In the rows, zero is written as 100.
Each row of numbers belongs to one of the nodes below and depends on some of the facts about them. Some rows are named. Which node is each other row?

Named rows:
[100,84,101,100,103,98,107,105,129,100,118,111,92,77,59,110,79,96,91,124,93,105,82,110,110,105,93,77,109,90]: Z18
[79,107,108,76,98,99,105,100,106,102,95,106,110,105,79,113,103,96,92,114,93,112,82,101,104,102,97,104,78,89]: Z558
[107,126,81,103,113,93,118,93,99,97,95,104,113,125,125,70,106,76,103,106,97,83,121,141,126,112,102,105,113,104]: Z996
[111,118,110,74,94,91,107,93,128,96,115,87,100,127,139,72,86,78,146,84,75,83,104,149,101,141,114,97,125,117]: Z941
[102,122,82,102,118,92,112,91,97,100,94,102,108,124,124,75,109,85,98,105,100,93,123,129,123,108,101,106,112,102]: Z368
[132,104,117,95,78,94,106,98,101,79,93,83,115,123,124,100,104,95,121,118,104,99,95,108,89,109,104,94,88,121]: Z3
[115,99,101,98,105,124,93,100,95,126,76,106,106,102,100,93,120,106,115,94,105,90,102,95,93,107,106,120,79,99]: Z434
[114,97,100,127,89,98,76,91,73,105,77,114,86,94,96,86,98,131,120,66,92,89,81,90,112,108,112,111,62,93]: Z489
[50,112,102,103,89,57,86,86,85,99,105,100,70,102,85,92,67,129,109,58,64,112,63,107,127,108,113,97,73,87]: Z807
[83,92,107,91,80,98,103,96,98,113,145,56,69,120,117,83,118,135,121,97,70,128,107,81,103,75,116,88,98,157]: Z822
[112,95,101,136,86,92,77,93,67,101,77,124,81,98,98,82,90,141,122,62,93,87,80,87,115,107,116,111,50,85]: Z60
[103,97,104,133,65,58,100,101,50,80,77,69,101,94,102,110,78,112,91,81,112,58,62,82,96,87,94,109,99,115]: Z794
[96,84,101,99,105,98,103,101,129,99,111,111,91,80,63,112,81,94,91,124,95,109,88,102,100,105,95,83,108,85]: Z308
[134,73,89,128,110,131,89,99,119,118,96,112,85,70,77,94,97,104,110,106,102,84,97,93,95,107,99,96,112,100]: Z171
[96,117,113,102,105,115,87,105,96,90,105,95,119,106,128,108,108,91,87,73,100,109,104,92,87,98,110,92,95,81]: Z570
[82,109,110,79,97,96,105,103,102,103,97,104,116,108,83,111,105,96,91,116,94,108,79,105,107,101,97,101,78,92]: Z312
[95,117,88,105,112,91,107,99,90,98,81,98,101,122,114,95,116,101,88,118,109,106,129,98,115,92,94,113,98,99]: Z576
[92,102,106,79,95,93,114,85,85,84,140,161,125,83,86,102,120,87,97,91,114,139,79,117,93,86,93,91,67,117]: Z167
[91,92,107,86,76,96,112,121,83,96,96,104,112,98,117,108,103,102,96,91,113,70,108,95,99,90,96,117,103,104]: Z993
[103,106,92,103,115,102,80,74,89,123,77,87,90,93,98,85,105,96,125,67,100,92,81,101,75,115,100,125,110,113]: Z351

Some facts about the nodes:
λ: points at; θ: belongs to class
Z103 | λ Z60 | θ b
Z142 | θ d
Z159 | λ Z349 Z794 | θ c
Z167 | λ Z871 | θ b
Z171 | θ c
Z178 | θ e
Z18 | θ b
Z181 | λ Z395 | θ a
Z192 | λ Z213 | θ b
Z202 | θ e
Z213 | θ c
Z229 | λ Z888 Z103 Z738 | θ b
Z249 | λ Z778 Z796 | θ d
Z255 | λ Z844 | θ c
Z256 | θ d
Z269 | λ Z256 | θ a
Z274 | θ b
Z3 | λ Z796 Z996 | θ f
Z308 | θ b
Z309 | λ Z665 | θ d
Z311 | θ e
Z312 | λ Z692 | θ b
Z324 | θ d
Z331 | θ a
Z349 | λ Z171 Z309 | θ a
Z351 | λ Z352 Z142 | θ c
Z352 | θ e
Z357 | λ Z142 Z941 | θ b
Z368 | λ Z941 | θ a
Z373 | λ Z311 Z487 | θ f
Z395 | θ f
Z412 | λ Z88 Z352 | θ b
Z434 | λ Z441 Z586 | θ c
Z441 | λ Z469 | θ e
Z442 | λ Z998 Z880 | θ d
Z469 | θ a
Z487 | λ Z665 Z18 | θ c
Z489 | λ Z807 | θ c
Z497 | λ Z331 | θ a
Z515 | λ Z822 | θ d
Z558 | λ Z469 | θ b
Z570 | λ Z984 | θ d
Z576 | λ Z838 | θ a
Z578 | λ Z142 | θ b
Z579 | λ Z412 Z159 | θ c
Z58 | λ Z807 | θ b
Z586 | λ Z880 | θ d
Z60 | λ Z807 | θ c
Z642 | λ Z578 Z412 Z844 | θ c
Z661 | λ Z171 | θ b
Z665 | θ d
Z675 | λ Z943 | θ b
Z692 | λ Z888 | θ f
Z697 | λ Z255 | θ e
Z738 | λ Z88 Z178 | θ c
Z765 | λ Z777 | θ f
Z766 | λ Z82 | θ a
Z770 | λ Z871 | θ f
Z777 | λ Z822 | θ c
Z778 | λ Z167 | θ b
Z794 | λ Z352 Z807 | θ e
Z796 | λ Z794 | θ a
Z80 | λ Z142 | θ b
Z807 | λ Z822 Z142 | θ b
Z82 | θ b
Z822 | λ Z88 | θ f
Z838 | λ Z442 Z738 | θ b
Z844 | θ f
Z871 | λ Z88 | θ b
Z878 | λ Z324 Z3 | θ a
Z88 | λ Z352 Z142 | θ e
Z880 | θ e
Z888 | θ b
Z899 | λ Z998 Z765 | θ a
Z941 | λ Z998 Z665 Z142 | θ f
Z943 | θ c
Z948 | λ Z871 Z324 | θ a
Z959 | λ Z578 | θ a
Z965 | λ Z794 Z80 Z777 | θ d
Z984 | λ Z770 Z943 Z142 Z274 | θ c
Z993 | λ Z192 | θ e
Z996 | λ Z941 | θ a
Z998 | θ e

Rows to name:
No name comes twice in this set of rows, the named rows included.
[104,97,117,89,71,103,100,110,111,100,112,77,89,133,126,96,106,121,124,114,83,106,120,96,110,101,115,93,83,117]  Z765
[69,122,99,66,109,83,105,85,115,106,103,99,105,104,90,92,85,80,108,82,79,99,76,137,99,126,99,108,107,93]  Z357
[97,116,84,103,113,93,107,100,97,104,90,98,98,122,117,88,112,99,90,118,103,103,132,108,123,95,101,106,98,94]  Z899
[129,99,94,112,97,131,105,106,98,123,110,110,108,100,101,72,120,97,123,92,86,70,92,124,113,112,110,99,90,118]  Z487
[121,99,97,110,103,120,91,93,86,118,78,92,108,99,92,92,121,103,112,96,105,85,82,92,88,101,99,119,86,113]  Z579
[103,69,91,119,93,85,106,109,96,96,102,81,81,66,87,116,80,97,87,99,115,75,94,81,82,84,84,101,152,110]  Z352
[88,91,93,105,93,131,91,112,89,144,114,91,79,109,100,72,123,140,116,82,65,88,108,87,132,92,122,107,72,115]  Z777
[102,104,96,90,114,110,83,78,95,117,84,124,97,88,106,86,107,97,131,62,106,104,99,103,79,119,103,130,94,96]  Z984
[111,118,114,112,99,117,92,106,90,87,101,91,127,109,123,107,108,87,81,85,106,103,96,94,89,96,106,83,94,89]  Z249
[90,106,106,85,95,98,112,101,101,99,108,101,115,106,80,104,102,92,89,116,93,102,72,112,108,104,95,96,81,100]  Z661

Now the same nodes, written a new way:
Named rows:
[107,105,95,105,89,105,103,96,105,137,90,90,107,96,97,101,92,108,97,106,78,92,110,101,87,101,95,101,96]: Z256
[101,97,82,90,107,102,95,116,100,142,99,91,95,107,108,99,92,107,95,103,88,107,98,105,92,97,105,92,94]: Z844
[74,91,129,102,83,98,103,108,97,83,98,112,93,88,90,101,97,103,77,114,92,113,108,100,142,82,128,96,101]: Z412
[69,94,120,143,70,97,97,95,97,98,103,103,86,97,98,99,119,96,80,103,91,105,96,93,132,94,123,93,79]: Z88
[79,103,124,97,90,99,97,121,95,69,98,104,103,95,96,100,109,109,100,103,94,104,78,96,127,90,110,99,109]: Z738
[89,102,115,92,104,105,104,96,83,61,100,107,90,92,84,101,86,107,91,105,95,98,104,108,108,93,102,93,104]: Z838
[104,105,106,88,90,112,99,106,104,134,97,92,100,98,102,98,95,112,112,102,92,103,83,95,92,101,93,92,96]: Z943
[95,104,113,132,127,102,107,84,98,70,104,92,92,107,104,104,93,101,105,100,101,99,92,110,113,122,78,96,104]: Z368
[82,96,107,128,123,92,100,87,105,96,106,93,96,134,97,95,97,97,98,93,104,80,75,119,102,111,101,90,89]: Z941
[95,98,90,97,119,98,96,114,91,113,105,97,97,106,97,103,93,102,98,97,96,98,95,110,101,98,104,95,99]: Z373
[112,98,113,115,125,105,100,109,93,76,96,91,100,86,93,108,97,99,101,99,103,118,109,100,108,122,51,98,101]: Z948
[97,100,113,90,101,106,104,95,85,80,101,108,90,91,83,103,83,105,92,104,95,100,108,106,103,94,96,92,98]: Z312
[108,104,94,110,90,98,105,93,92,104,106,107,97,82,89,110,91,104,98,101,83,83,108,100,106,96,113,103,99]: Z965
[85,111,97,117,91,114,99,98,84,133,96,83,92,101,107,95,99,106,96,100,81,105,106,101,90,97,96,93,91]: Z880
[107,107,98,110,100,100,104,95,90,88,98,99,103,89,88,105,92,105,98,99,84,82,105,105,97,101,96,103,102]: Z586
[100,100,109,86,99,106,104,96,84,77,101,107,86,87,84,103,83,106,92,103,93,101,107,104,98,95,96,91,96]: Z558
[75,104,117,100,108,110,108,90,91,123,106,124,105,92,88,111,80,95,102,105,109,109,115,105,80,83,115,94,92]: Z58
[93,108,102,119,97,109,98,102,75,103,108,91,85,91,94,103,100,101,96,95,88,99,105,101,105,99,98,94,93]: Z697
[113,102,99,110,98,99,103,93,95,101,101,100,102,86,84,106,92,103,98,99,85,83,105,100,98,105,93,101,95]: Z570
[93,100,109,89,93,111,104,96,97,116,91,98,94,97,93,97,82,108,91,109,89,109,109,105,88,94,97,90,94]: Z308

Rows to name:
No name comes twice in this set of rows, the named rows included.
[69,105,109,132,90,112,104,100,88,170,122,107,93,92,103,114,95,93,100,101,94,108,114,95,122,80,149,98,89]  Z794
[103,103,111,90,95,109,105,112,93,124,118,100,89,87,96,110,90,108,111,98,92,92,85,97,138,91,128,96,107]  Z159
[95,96,120,108,79,101,100,91,111,112,109,108,91,98,97,103,106,104,107,98,101,92,75,92,120,97,118,90,85]  Z351
[83,110,116,99,106,109,103,105,96,136,113,118,112,95,95,113,94,99,123,98,110,104,87,96,88,87,116,97,97]  Z489
[66,98,97,102,107,84,89,124,89,52,94,119,102,98,102,100,113,103,88,109,98,112,90,104,102,86,115,99,101]  Z822
[108,101,101,113,111,102,104,89,97,73,106,99,83,86,105,109,93,103,103,102,96,107,100,101,107,119,79,96,99]  Z959
[98,104,104,118,121,104,107,95,95,76,108,91,86,93,108,110,89,103,104,105,95,106,101,106,122,112,92,99,108]  Z349
[108,105,107,86,96,107,100,110,91,97,108,101,92,88,92,104,96,110,111,96,94,94,81,96,110,98,100,94,103]  Z255
[78,111,120,101,109,112,103,104,96,148,114,119,115,97,97,115,93,96,127,98,112,104,90,97,81,86,115,97,96]  Z60
[105,101,100,115,112,106,109,98,97,105,119,96,80,83,109,117,84,103,102,104,93,109,107,101,137,108,112,99,109]  Z796
[111,90,130,89,121,109,98,115,82,81,93,98,109,86,63,104,88,95,91,96,105,112,119,102,103,104,53,92,92]  Z167
[100,104,96,112,107,109,103,95,106,107,95,88,93,96,115,102,92,108,101,109,90,117,104,101,93,116,80,96,99]  Z331

Now the same nodes, written a new way:
Some rows with their names:
[101,99,100,98,99,103,113,101,109,91,100,98,114,99,99,100,106,105,95,106,101,102,103,97,70,103,98,99,101,98,114,98,100,105,102,94,102,102,119,92,95,93,94,97,105,91]: Z661
[98,106,111,108,90,93,105,105,111,110,104,101,81,99,90,105,106,99,92,108,112,118,97,103,97,107,107,109,97,114,106,102,101,96,99,98,93,99,124,99,104,106,108,81,101,86]: Z373
[102,122,85,93,111,102,111,98,110,115,93,100,87,103,101,103,80,104,103,89,100,100,102,96,101,103,95,106,92,112,95,94,92,108,97,98,101,101,103,109,104,90,112,97,97,102]: Z497
[100,93,104,92,91,110,86,98,102,103,100,100,91,100,103,104,95,100,96,111,105,90,99,103,114,100,114,95,97,87,101,93,98,97,102,101,90,100,96,104,101,100,104,102,99,95]: Z159
[98,99,107,95,91,102,110,99,92,107,98,98,105,105,102,83,101,94,101,95,98,102,98,102,106,82,92,104,97,98,103,107,102,111,102,104,96,103,98,104,101,106,105,103,103,96]: Z88
[107,88,97,116,103,99,99,102,100,68,114,99,142,91,87,94,100,110,97,85,92,50,96,94,71,113,82,94,104,131,122,93,97,111,100,99,102,92,109,107,93,94,94,86,99,123]: Z558
[102,120,91,97,104,98,110,102,109,109,95,100,101,101,98,103,85,100,100,96,111,109,102,92,111,92,104,106,109,99,99,98,102,107,99,100,100,94,107,111,102,95,98,103,97,98]: Z959
[102,100,99,94,90,125,94,98,104,100,101,100,104,98,102,105,89,99,95,107,110,88,101,99,121,104,123,97,98,86,105,91,98,104,103,100,92,103,97,104,102,100,103,101,98,93]: Z642
[95,99,107,96,95,85,95,98,96,109,97,97,90,97,99,103,104,98,94,100,99,112,105,101,93,133,100,100,115,115,95,101,99,97,99,104,100,102,105,99,98,102,94,98,95,86]: Z309
[102,88,88,102,117,118,114,103,90,81,99,97,145,94,107,107,101,105,110,94,102,96,105,92,121,91,100,100,95,75,101,99,101,97,105,100,112,105,85,81,100,93,99,113,111,113]: Z312
[101,90,101,93,96,116,86,99,97,99,100,100,99,98,105,106,93,100,100,108,105,89,100,101,127,98,114,95,96,83,98,93,99,96,102,102,93,101,88,101,102,100,105,106,101,101]: Z60
[103,99,94,100,105,110,115,102,104,87,100,98,126,97,101,103,102,105,99,102,102,99,104,95,87,102,101,100,100,92,112,98,100,104,103,95,105,103,109,89,96,93,95,101,106,97]: Z58
[103,99,98,94,92,125,94,99,102,98,101,100,108,97,103,106,88,99,96,107,110,86,101,99,125,104,122,97,98,84,104,91,98,103,104,101,93,103,95,104,102,100,104,102,99,96]: Z489
[108,146,108,100,79,99,125,93,122,79,92,118,95,93,112,95,86,77,111,101,91,76,89,91,95,100,134,108,113,123,68,118,68,79,111,88,104,95,109,114,92,115,80,115,98,123]: Z766
[102,114,90,100,107,97,105,102,104,104,96,100,106,100,97,103,86,102,103,92,109,100,101,92,118,92,99,105,109,101,97,98,102,105,99,102,101,93,99,112,103,95,99,105,97,108]: Z576
[101,95,103,92,91,115,89,98,103,102,100,100,94,99,103,105,94,99,96,111,107,92,100,102,116,102,116,96,97,87,101,92,99,99,102,100,91,101,96,103,102,100,104,102,99,94]: Z255
[99,110,96,95,105,84,101,101,107,111,93,101,88,103,98,101,92,101,102,99,106,111,100,96,106,89,95,104,108,100,94,100,102,100,98,101,99,91,105,112,102,95,98,104,98,101]: Z996
[94,92,107,96,100,82,91,99,91,109,96,97,88,98,101,103,107,99,99,99,95,114,104,102,102,127,95,100,113,109,88,102,99,91,99,106,101,102,95,97,99,102,95,102,97,92]: Z324
[99,85,105,92,94,101,80,98,98,104,99,100,83,100,104,104,100,100,100,112,101,93,97,106,118,96,106,93,96,84,95,94,99,90,100,103,91,98,90,102,102,100,105,105,101,99]: Z943
[94,92,121,91,83,73,96,98,99,118,96,99,68,110,99,78,113,95,96,106,90,109,94,110,73,82,78,100,98,109,103,109,102,105,97,103,89,97,113,109,99,106,104,96,102,88]: Z311

Name these rows:
No name comes twice in this set of rows, the named rows included.
[102,93,92,102,110,111,113,102,97,84,100,98,133,96,103,105,102,105,104,98,100,97,104,94,98,96,99,100,98,86,107,98,101,100,104,97,108,104,99,86,98,94,96,106,108,105]  Z229
[103,94,100,111,107,64,79,101,98,94,106,101,95,99,86,93,94,108,104,84,92,65,90,98,93,94,71,96,111,133,98,96,99,99,93,107,96,79,99,126,100,96,99,92,92,130]  Z469
[97,91,112,96,92,89,101,99,89,108,98,98,94,106,101,81,106,95,103,95,92,99,95,105,99,80,83,101,97,102,100,107,102,105,99,105,95,100,96,105,101,107,106,102,103,101]  Z998
[97,94,103,101,100,89,92,99,90,102,100,97,105,95,97,103,101,99,98,92,97,98,104,98,107,132,97,100,115,116,93,100,98,97,99,107,102,101,95,100,99,102,95,99,95,98]  Z442
[101,118,93,96,103,95,107,102,110,109,95,100,97,102,97,102,87,101,100,97,110,107,101,93,107,93,101,105,109,102,100,98,103,106,99,100,100,93,108,112,102,95,98,103,97,99]  Z368
[99,91,99,112,112,107,104,108,87,99,102,100,114,94,99,113,103,100,111,94,109,113,98,99,152,90,105,109,89,88,89,103,103,82,101,106,104,102,83,85,110,106,114,102,109,114]  Z692
[99,101,107,98,91,103,108,98,93,105,99,99,102,105,102,82,101,93,101,93,95,98,97,103,101,83,92,103,96,101,102,107,102,112,101,103,97,103,97,105,101,108,105,102,102,98]  Z202
[106,90,100,107,91,115,81,99,98,84,112,100,118,94,92,100,87,103,95,94,101,50,95,99,114,113,107,93,101,114,111,87,96,107,100,104,90,94,93,116,99,101,103,91,94,115]  Z434
[98,86,112,101,93,85,95,99,86,102,102,98,102,104,97,79,106,97,103,89,88,84,92,105,98,82,77,99,98,113,102,106,101,106,98,107,94,96,93,110,101,107,106,99,101,110]  Z880
[99,77,97,99,117,93,99,103,89,87,97,98,117,98,105,105,113,107,112,101,92,101,100,99,104,85,85,96,93,81,96,101,101,86,102,101,108,99,86,82,99,94,99,113,111,114]  Z888
[99,91,103,107,99,85,87,99,89,94,105,97,110,92,92,100,100,101,97,86,93,80,101,98,99,138,91,98,117,131,97,98,96,100,98,108,101,97,95,107,97,102,95,93,92,107]  Z586
[98,108,91,91,115,79,98,97,104,119,91,101,67,105,102,101,92,107,107,94,90,104,98,102,95,95,80,102,89,112,87,97,92,96,93,100,100,96,98,107,105,90,113,99,98,107]  Z331
[102,142,103,127,112,112,74,102,109,109,111,112,122,94,107,96,109,81,92,98,112,145,100,97,132,70,123,88,117,61,107,111,136,127,90,96,116,91,99,126,100,106,62,119,75,107]  Z269
[98,86,109,90,90,96,78,98,102,107,99,101,74,102,102,103,102,100,97,115,100,95,97,107,105,98,105,93,97,90,98,94,98,91,100,101,88,97,98,106,101,100,104,101,99,94]  Z171
[105,112,120,101,83,88,117,93,114,62,96,117,97,91,116,94,114,83,113,112,73,72,87,100,60,101,115,97,100,117,73,121,66,66,111,84,107,99,108,91,86,114,77,115,109,125]  Z82

